Below are the code and all the weights of a small trained network. Each question names an input and a target symbol and asks about switching units off, where a switched-off unit gives its printed mean instead of its output.

import numpy as np


def w(rows, s, z=0):
    codes = np.array(rows[::2]) - 128.0
    scale = np.full(codes.shape[1], s)
    scale[-1] = z or s
    return codes * scale


def norm(h):
    return h / np.sqrt((h * h).mean(-1, keepdims=True) + 1e-5)


def f(y):
    return np.maximum(y, 0)


def softmax(a):
    e = np.exp(a - a.max(-1, keepdims=True))
    return e / e.sum(-1, keepdims=True)


def log_softmax(a):
    a = a - a.max(-1, keepdims=True)
    return a - np.log(np.exp(a).sum(-1, keepdims=True))


def net(x, mask):
    ids = ['ΔΠΩαβγεζηθμξστψ'.index(c) for c in x.split()]
    T = len(ids)
    res = E[ids] + P[:T]
    u = 0
    for l in range(2):
        q, k, v = (norm(res) @ M[l].T for M in (Q, K, V))
        z = softmax(np.where(np.tri(T) > 0, q @ k.T / 3**0.5, -1e9)) @ v
        res = res + np.where(mask[u], z, O[l][:, -1]) @ O[l][:, :-1]
        u += 1
        y = f(norm(res) @ A[l][:, :-1].T + A[l][:, -1])
        res = res + np.where(mask[u : u + 8], y, B[l][:, -1]) @ B[l][:, :-1]
        u += 8
    return log_softmax(norm(res)[-1] @ U[:, :-1].T + U[:, -1])


Q, K, V, O, A, B = {}, {}, {}, {}, {}, {}
E = w([
[172,213,158,111,119,126,174,117,135],'Δ',
[118,129,36,163,143,56,179,147,123],'Π',
[110,144,105,114,225,116,154,108,147],'Ω',
[129,132,192,94,89,40,138,82,106],'α',
[138,111,15,152,88,16,128,169,142],'β',
[104,146,142,64,166,162,125,112,149],'γ',
[138,132,126,133,99,117,136,158,54],'ε',
[188,245,202,145,128,146,68,147,106],'ζ',
[187,146,51,95,54,87,140,190,113],'η',
[172,154,193,9,119,169,145,186,152],'θ',
[54,197,36,162,100,139,166,137,165],'μ',
[174,167,102,114,167,172,139,55,84],'ξ',
[158,182,192,108,211,32,51,119,150],'σ',
[107,121,100,122,58,203,98,94,157],'τ',
[193,45,178,112,133,115,146,110,89],'ψ',
],0.016)
P = w([
[98,127,254,173,139,229,87,123,170],'0',
[104,184,82,62,159,67,117,121,95],'1',
[88,169,89,46,151,70,132,126,111],'2',
[87,165,107,41,127,85,131,143,120],'3',
[73,147,123,50,127,74,148,136,122],'4',
[53,144,130,66,116,91,143,134,105],'5',
[31,111,142,82,117,110,121,132,103],'6',
[47,121,147,99,106,56,161,143,90],'7',
[41,119,156,85,114,42,164,132,96],'8',
],0.0088)
Q[0] = w([
[123,124,139,98,138,97,163,165,77],'L0H1',
[15,137,155,55,77,54,104,106,2],'L0H1',
[117,79,175,184,117,150,151,115,114],'L0H1',
],0.0087)
K[0] = w([
[104,152,129,170,126,144,78,118,209],'L0H1',
[106,34,176,254,78,187,171,148,186],'L0H1',
[147,175,137,113,174,98,137,176,172],'L0H1',
],0.0091)
V[0] = w([
[44,150,56,173,115,150,181,127,107],'L0H1',
[169,96,162,170,155,198,241,188,71],'L0H1',
[104,96,116,153,175,135,69,248,140],'L0H1',
],0.011)
O[0] = w([
[181,170,137,163,43,138,175,65,226,1],'L0H1',
[107,158,239,194,205,131,237,212,125,139],'L0H1',
[225,186,112,135,120,138,54,253,91,99],'L0H1',
],0.0071,0.0051)
A[0] = w([
[193,184,177,82,182,196,182,50,38,169],'L0N1',
[49,174,86,44,92,193,123,143,164,249],'L0N2',
[107,168,133,192,116,46,56,150,174,48],'L0N3',
[194,152,122,167,188,193,65,71,79,251],'L0N4',
[70,87,184,156,197,144,251,210,162,157],'L0N5',
[231,12,177,126,103,79,149,98,71,57],'L0N6',
[77,36,81,150,178,129,196,191,85,211],'L0N7',
[2,172,26,111,90,154,203,218,196,186],'L0N8',
],0.0083,0.0017)
B[0] = w([
[132,49,151,126,129,82,176,106,117,224],'L0N1',
[177,110,154,146,64,77,164,162,162,242],'L0N2',
[92,126,121,163,160,93,218,171,180,165],'L0N3',
[96,106,128,120,108,67,131,90,112,165],'L0N4',
[121,119,42,118,59,89,82,169,193,253],'L0N5',
[244,131,163,162,170,165,162,113,105,169],'L0N6',
[139,121,154,100,76,49,91,125,108,250],'L0N7',
[190,144,199,118,170,114,167,78,57,246],'L0N8',
],0.011,0.0065)
Q[1] = w([
[137,107,100,232,126,192,118,121,109],'L1H1',
[203,132,38,129,180,144,145,171,117],'L1H1',
[177,71,168,188,95,2,121,107,174],'L1H1',
],0.0088)
K[1] = w([
[19,167,99,69,57,153,206,166,10],'L1H1',
[105,177,160,1,151,120,82,91,119],'L1H1',
[46,7,198,190,153,213,19,227,162],'L1H1',
],0.006)
V[1] = w([
[91,216,227,132,85,142,64,130,120],'L1H1',
[174,169,90,79,236,124,98,133,137],'L1H1',
[80,133,104,42,169,102,115,126,250],'L1H1',
],0.018)
O[1] = w([
[89,213,252,1,121,186,68,110,125,132],'L1H1',
[124,102,238,191,55,39,105,123,159,2],'L1H1',
[2,152,169,218,83,214,172,157,109,213],'L1H1',
],0.012,0.009)
A[1] = w([
[140,94,164,51,120,212,68,124,137,122],'L1N1',
[58,114,204,176,153,106,115,153,158,64],'L1N2',
[85,85,163,165,194,79,142,172,146,159],'L1N3',
[136,158,177,71,177,100,150,138,108,70],'L1N4',
[80,138,42,164,196,137,115,87,246,251],'L1N5',
[107,125,51,231,146,202,180,204,47,69],'L1N6',
[177,163,109,234,98,134,117,162,171,156],'L1N7',
[60,110,101,103,102,141,150,121,44,71],'L1N8',
],0.012,0.0018)
B[1] = w([
[124,121,63,226,99,116,115,139,88,178],'L1N1',
[194,93,114,105,88,173,144,98,136,179],'L1N2',
[107,134,165,134,154,121,170,169,52,188],'L1N3',
[110,134,120,147,149,148,176,146,194,206],'L1N4',
[139,127,165,142,8,90,146,85,64,165],'L1N5',
[148,120,147,116,169,98,33,98,230,248],'L1N6',
[112,191,94,142,177,133,157,146,44,162],'L1N7',
[141,160,173,61,141,110,176,139,143,227],'L1N8',
],0.014,0.011)
U = w([
[53,105,94,111,124,139,120,128,200,41],'Δ',
[188,192,136,149,128,139,173,133,159,75],'Π',
[101,98,117,248,145,179,121,158,159,58],'Ω',
[110,54,100,83,116,120,186,73,105,136],'α',
[169,166,67,197,66,119,72,143,65,2],'β',
[111,144,173,101,172,159,76,123,174,102],'γ',
[121,132,111,91,88,152,142,243,173,125],'ε',
[161,187,145,87,126,103,65,143,119,119],'ζ',
[230,50,164,144,148,93,131,155,132,237],'η',
[59,161,189,133,93,150,149,176,87,170],'θ',
[148,153,65,110,32,178,126,68,154,238],'μ',
[126,85,51,181,119,94,116,105,158,53],'ξ',
[102,76,174,184,49,127,57,108,98,84],'σ',
[98,124,78,122,186,205,121,98,69,181],'τ',
[94,84,72,126,161,111,76,222,82,84],'ψ',
],0.011,0.004)

Each question gives the input, a string of symbols that net reads in full, and the target symbol t.
The units are the heads (3 rows each of Q, K, V and O) and the neurons (one row each of A and B). Each row of codes is followed by its name. A weight is (code - 128) times the scale printed after its matrix; where a second scale follows, it is the last column's (O, A, B and U).
mask holds one flag per unit, layer by layer, with each layer's heads first. A switched-off unit (its flag False) gives its mean, the last column of its rows in O or B, instead of its output. The means were averaged over made-up inputs and are rounded, as every weight is.
A unit's drop is (log p(t) with every unit on - log p(t) with that unit switched off) / (log p(t) with every unit on - log p(t) with every unit switched off).
The circuit of an input: a set's keep is (log p(t) with only the set's units on - log p(t) with every unit switched off) / (log p(t) with every unit on - log p(t) with every unit switched off). Starting from the 12 units with the biggest drops (on a tie, the unit counted first), units are removed one at a time, each time the one whose removal leaves the highest keep (on an exact tie, the one counted first), for as long as the keep stays at least 0.8.
units of the circuit, in order: the units of the circuit, biggest drop first
k most important neurons: the k neurons with the biggest drops, biggest first
k most important neurons of layer l: the k neurons of layer l with the biggest drops, biggest first
input ψ η Δ η η α α θ, target ψ: units of the circuit, in order : L0H1, L1H1, L0N5
input ε α γ θ ψ, target ε: 3 most important neurons of layer 0 : L0N5, L0N8, L0N7
input α ψ γ γ ψ θ, target η: most important neuron of layer 0 : L0N6
input θ τ τ θ α, target θ: units of the circuit, in order : L1H1, L0N8
input Ω γ α Ω γ Δ ε ψ, target Ω: 2 most important neurons : L0N5, L0N8
input ψ η σ η θ Π ξ, target ψ: units of the circuit, in order : L0H1, L0N5
input ξ τ ζ Δ Ω ε γ θ α, target ξ: 4 most important neurons : L0N1, L0N5, L1N6, L0N8
input Ω Ω τ σ α θ, target Ω: units of the circuit, in order : L1H1, L0N5
input Ω η ψ θ, target η: 3 most important neurons : L0N6, L1N6, L0N4
input α τ η α ζ τ ξ γ ζ, target α: units of the circuit, in order : L0H1, L1N6
input ε ψ α θ Ω, target ε: 2 most important neurons : L0N5, L0N7
input σ η γ θ Π ξ, target σ: units of the circuit, in order : L1H1, L0H1
input ψ ε α ψ, target ψ: 2 most important neurons : L0N5, L0N8
input α α Δ θ ξ β, target α: units of the circuit, in order : L0H1
input θ ψ γ τ, target θ: 2 most important neurons of layer 0 : L0N2, L0N5
input α Π σ α μ, target α: 3 most important neurons of layer 0 : L0N6, L0N5, L0N7
input θ η Π θ Π σ ζ σ η, target θ: units of the circuit, in order : L1H1, L0N8
input σ τ σ, target σ: units of the circuit, in order : L0H1, L1H1
input ε Ω ε, target ε: units of the circuit, in order : L0H1, L0N5
input τ ψ θ α α μ α, target τ: units of the circuit, in order : L1H1
input α β γ γ η, target α: 2 most important neurons of layer 0 : L0N5, L0N6
input Ω ε ζ Ω Ω γ Ω σ, target Ω: 2 most important neurons : L1N6, L0N5
input γ μ Π, target γ: 2 most important neurons : L1N6, L0N8
input η θ Ω θ α, target η: 2 most important neurons of layer 0 : L0N7, L0N5
